[[-35 -11 -17]
 [-73  46  19]]
:
[[-73  46  19]
 [-35 -11 -17]]

[[-21  18  21  -2  20  18 -28  -1]
 [-53  40  42 -36  45  46 -55 -28]
 [ 60 -48 -44  60 -51 -52  40  54]
 [ 43 -36 -34  39 -38 -38  33  33]
 [-55  43  46 -35  47  47 -55 -28]
 [ 44 -36 -36  30 -38 -38  39  24]
 [ 53 -41 -40  50 -44 -45  41  42]]
:
[[ 53 -41 -40  50 -44 -45  41  42]
 [ 44 -36 -36  30 -38 -38  39  24]
 [-55  43  46 -35  47  47 -55 -28]
 [ 43 -36 -34  39 -38 -38  33  33]
 [ 60 -48 -44  60 -51 -52  40  54]
 [-53  40  42 -36  45  46 -55 -28]
 [-21  18  21  -2  20  18 -28  -1]]

[[ 55  13   3  33  20  29  11  21]
 [ 43  14  13  -9  43   5  13   6]
 [ 47  12   9   9  33  13  14  10]
 [ 13  -2  -8  34 -17  21   0  12]
 [ 59  14  10  16  38  21  17  15]
 [-48 -11  -5 -25 -22 -22 -12 -16]
 [-22 -12 -17  35 -41  14 -11   5]]
:
[[-22 -12 -17  35 -41  14 -11   5]
 [-48 -11  -5 -25 -22 -22 -12 -16]
 [ 59  14  10  16  38  21  17  15]
 [ 13  -2  -8  34 -17  21   0  12]
 [ 47  12   9   9  33  13  14  10]
 [ 43  14  13  -9  43   5  13   6]
 [ 55  13   3  33  20  29  11  21]]

[[ 2 14]
 [62 44]]
:
[[62 44]
 [ 2 14]]

[[ 51   7  66  20   3 -70  -4  14 -30 -38 -49  28  -6   0 -26  29]
 [-47 -11 -64 -17  -1  77  15  -7  39  35  55 -24  11   1  28 -26]
 [-35   8 -42 -11   4  52  -1 -15  22  38  40 -17   9   5  24 -20]
 [ 34   0  42  14   0 -46   0  13 -19 -29 -33  18  -4  -1 -19  20]
 [ 44   8  59  18   2 -63  -5   9 -27 -34 -43  25  -4  -2 -23  24]]
:
[[ 44   8  59  18   2 -63  -5   9 -27 -34 -43  25  -4  -2 -23  24]
 [ 34   0  42  14   0 -46   0  13 -19 -29 -33  18  -4  -1 -19  20]
 [-35   8 -42 -11   4  52  -1 -15  22  38  40 -17   9   5  24 -20]
 [-47 -11 -64 -17  -1  77  15  -7  39  35  55 -24  11   1  28 -26]
 [ 51   7  66  20   3 -70  -4  14 -30 -38 -49  28  -6   0 -26  29]]

[[-27  44   5  39 -29  27 -19  30   7  -9  40 -17]
 [ 32  42  39 -50  33 -45   6 -34 -31  52 -46  45]
 [ 37  11  -2  34  49 -26  19   7  14  25 -68 -15]
 [ 33   6  29 -34  14 -40 -31  16  23  39 -54  38]
 [ 26  37   3  14 -33  15   3 -15  19 -22  14  -8]]
:
[[ 26  37   3  14 -33  15   3 -15  19 -22  14  -8]
 [ 33   6  29 -34  14 -40 -31  16  23  39 -54  38]
 [ 37  11  -2  34  49 -26  19   7  14  25 -68 -15]
 [ 32  42  39 -50  33 -45   6 -34 -31  52 -46  45]
 [-27  44   5  39 -29  27 -19  30   7  -9  40 -17]]

[[ 25 -19 -24  71 -14  14 -23 -33  -5]
 [ -4 -37   4  11   2  -1  22 -21  16]]
:
[[ -4 -37   4  11   2  -1  22 -21  16]
 [ 25 -19 -24  71 -14  14 -23 -33  -5]]

[[-10  -5 -10 -11   3  12  13]
 [  0  -3   3   7  -1  -7  -7]
 [-27 -15 -21 -24  31  30  33]
 [ 52  41  40  43 -44 -50 -59]
 [ 25  19  22  23 -27 -26 -30]
 [ -4  -5   0   2  -2  -3   1]
 [ 21  16  17  18 -18 -23 -21]
 [  0   0  -2  -1   1   0   4]
 [ 12  11   8   5  -9  -6  -8]
 [ 16  12  13  14 -17 -18 -17]]
:
[[ 16  12  13  14 -17 -18 -17]
 [ 12  11   8   5  -9  -6  -8]
 [  0   0  -2  -1   1   0   4]
 [ 21  16  17  18 -18 -23 -21]
 [ -4  -5   0   2  -2  -3   1]
 [ 25  19  22  23 -27 -26 -30]
 [ 52  41  40  43 -44 -50 -59]
 [-27 -15 -21 -24  31  30  33]
 [  0  -3   3   7  -1  -7  -7]
 [-10  -5 -10 -11   3  12  13]]

[[-52 -53  57  62  66 -61]
 [-52 -53  56  62  66 -61]
 [-58 -60  62  69  74 -68]
 [ 51  50 -56 -60 -64  61]]
:
[[ 51  50 -56 -60 -64  61]
 [-58 -60  62  69  74 -68]
 [-52 -53  56  62  66 -61]
 [-52 -53  57  62  66 -61]]
